Below are the code and all the weights of a small trained network. Each question names an input and a class and asks about switching units off, where a switched-off unit gives its printed mean instead of its output.

import numpy as np


def w(rows, s, z=0):
    codes = np.array(rows[::2]) - 128.0
    scale = np.full(codes.shape[1], s)
    scale[-1] = z or s
    return codes * scale


def f(y):
    return np.maximum(y, 0)


def log_softmax(a):
    a = a - a.max(-1, keepdims=True)
    return a - np.log(np.exp(a).sum(-1, keepdims=True))


def net(x, mask):
    res = np.array(x, float).reshape(1, 6) / 4 @ E
    y = f(res @ A[0][:, :-1].T + A[0][:, -1])
    res = res + np.where(mask, y, B[0][:, -1]) @ B[0][:, :-1]
    return log_softmax(res[-1] @ U[:, :-1].T + U[:, -1])


A, B = {}, {}
E = w([
[29,113,249,89],'x0',
[172,145,115,101],'x1',
[84,172,134,79],'x2',
[115,171,140,134],'x3',
[135,180,130,183],'x4',
[145,153,70,73],'x5',
],0.011)
A[0] = w([
[166,113,66,177,161],'n0',
[118,210,195,217,217],'n1',
[136,192,139,170,109],'n2',
[251,80,84,109,195],'n3',
[77,72,195,84,255],'n4',
[191,184,101,85,114],'n5',
[154,200,147,65,201],'n6',
],0.011,0.0046)
B[0] = w([
[113,74,191,141,201],'n0',
[1,232,186,135,216],'n1',
[56,127,184,137,160],'n2',
[200,92,157,189,236],'n3',
[152,130,152,46,252],'n4',
[151,198,66,227,184],'n5',
[155,185,3,123,190],'n6',
],0.0095,0.012)
U = w([
[73,211,222,190,210],'0',
[197,234,90,154,2],'1',
[210,40,155,189,107],'2',
[95,210,98,73,82],'3',
[156,66,190,1,228],'4',
],0.0089,0.0047)

Each question gives the input, the list of numbers given to net, and the class t.
The units are the neurons (one row each of A and B). Each row of codes is followed by its name. A weight is (code - 128) times the scale printed after its matrix; where a second scale follows, it is the last column's (A, B and U).
mask holds one flag per neuron, in row order. A switched-off neuron (its flag False) gives its mean, the last column of its row in B, instead of its output. The means were averaged over made-up inputs and are rounded, as every weight is.
A unit's drop is (log p(t) with every unit on - log p(t) with that unit switched off) / (log p(t) with every unit on - log p(t) with every unit switched off).
The circuit of an input: a set's keep is (log p(t) with only the set's units on - log p(t) with every unit switched off) / (log p(t) with every unit on - log p(t) with every unit switched off). Starting from all 7 units, units are removed one at a time, each time the one whose removal leaves the highest keep (on an exact tie, the one counted first), for as long as the keep stays at least 0.8.
units of the circuit, in order: the units of the circuit, biggest drop first
k most important neurons: the k neurons with the biggest drops, biggest first
drop of u: that unit's drop, to one decimal
input [7,7,8,-7,0,-3], class 4: units of the circuit, in order => [n4]
input [2,3,3,3,-2,0], class 3: 2 most important neurons => [n3, n6]
input [-8,8,2,-5,1,-1], class 2: 2 most important neurons => [n3, n0]
input [-5,-5,-1,-3,4,-1], class 2: 4 most important neurons => [n3, n0, n1, n5]
input [0,3,-5,3,-8,1], class 2: 3 most important neurons => [n3, n1, n4]
input [-3,1,-1,2,-7,0], class 2: units of the circuit, in order => [n1, n3]
input [3,8,3,-3,1,-1], class 3: units of the circuit, in order => [n3, n6]
input [5,4,-5,-7,1,-7], class 4: 2 most important neurons => [n4, n5]
input [2,-7,7,5,2,3], class 3: 3 most important neurons => [n6, n3, n0]
input [2,-4,2,-4,5,6], class 3: units of the circuit, in order => [n3, n0]
input [8,4,5,-5,6,8], class 3: 2 most important neurons => [n6, n3]
input [6,6,5,-2,0,7], class 3: 3 most important neurons => [n6, n3, n0]
input [-8,1,1,2,-1,2], class 2: 3 most important neurons => [n3, n0, n1]
input [7,5,-1,3,-1,5], class 4: units of the circuit, in order => [n1]
input [-4,7,4,-6,-8,2], class 2: drop of n5 => -0.1
input [7,-6,8,5,-3,1], class 3: drop of n6 => 0.4
input [-5,6,3,-3,8,-2], class 0: drop of n0 => 0.5
input [4,-4,-2,-1,-2,5], class 4: drop of n5 => 0.1
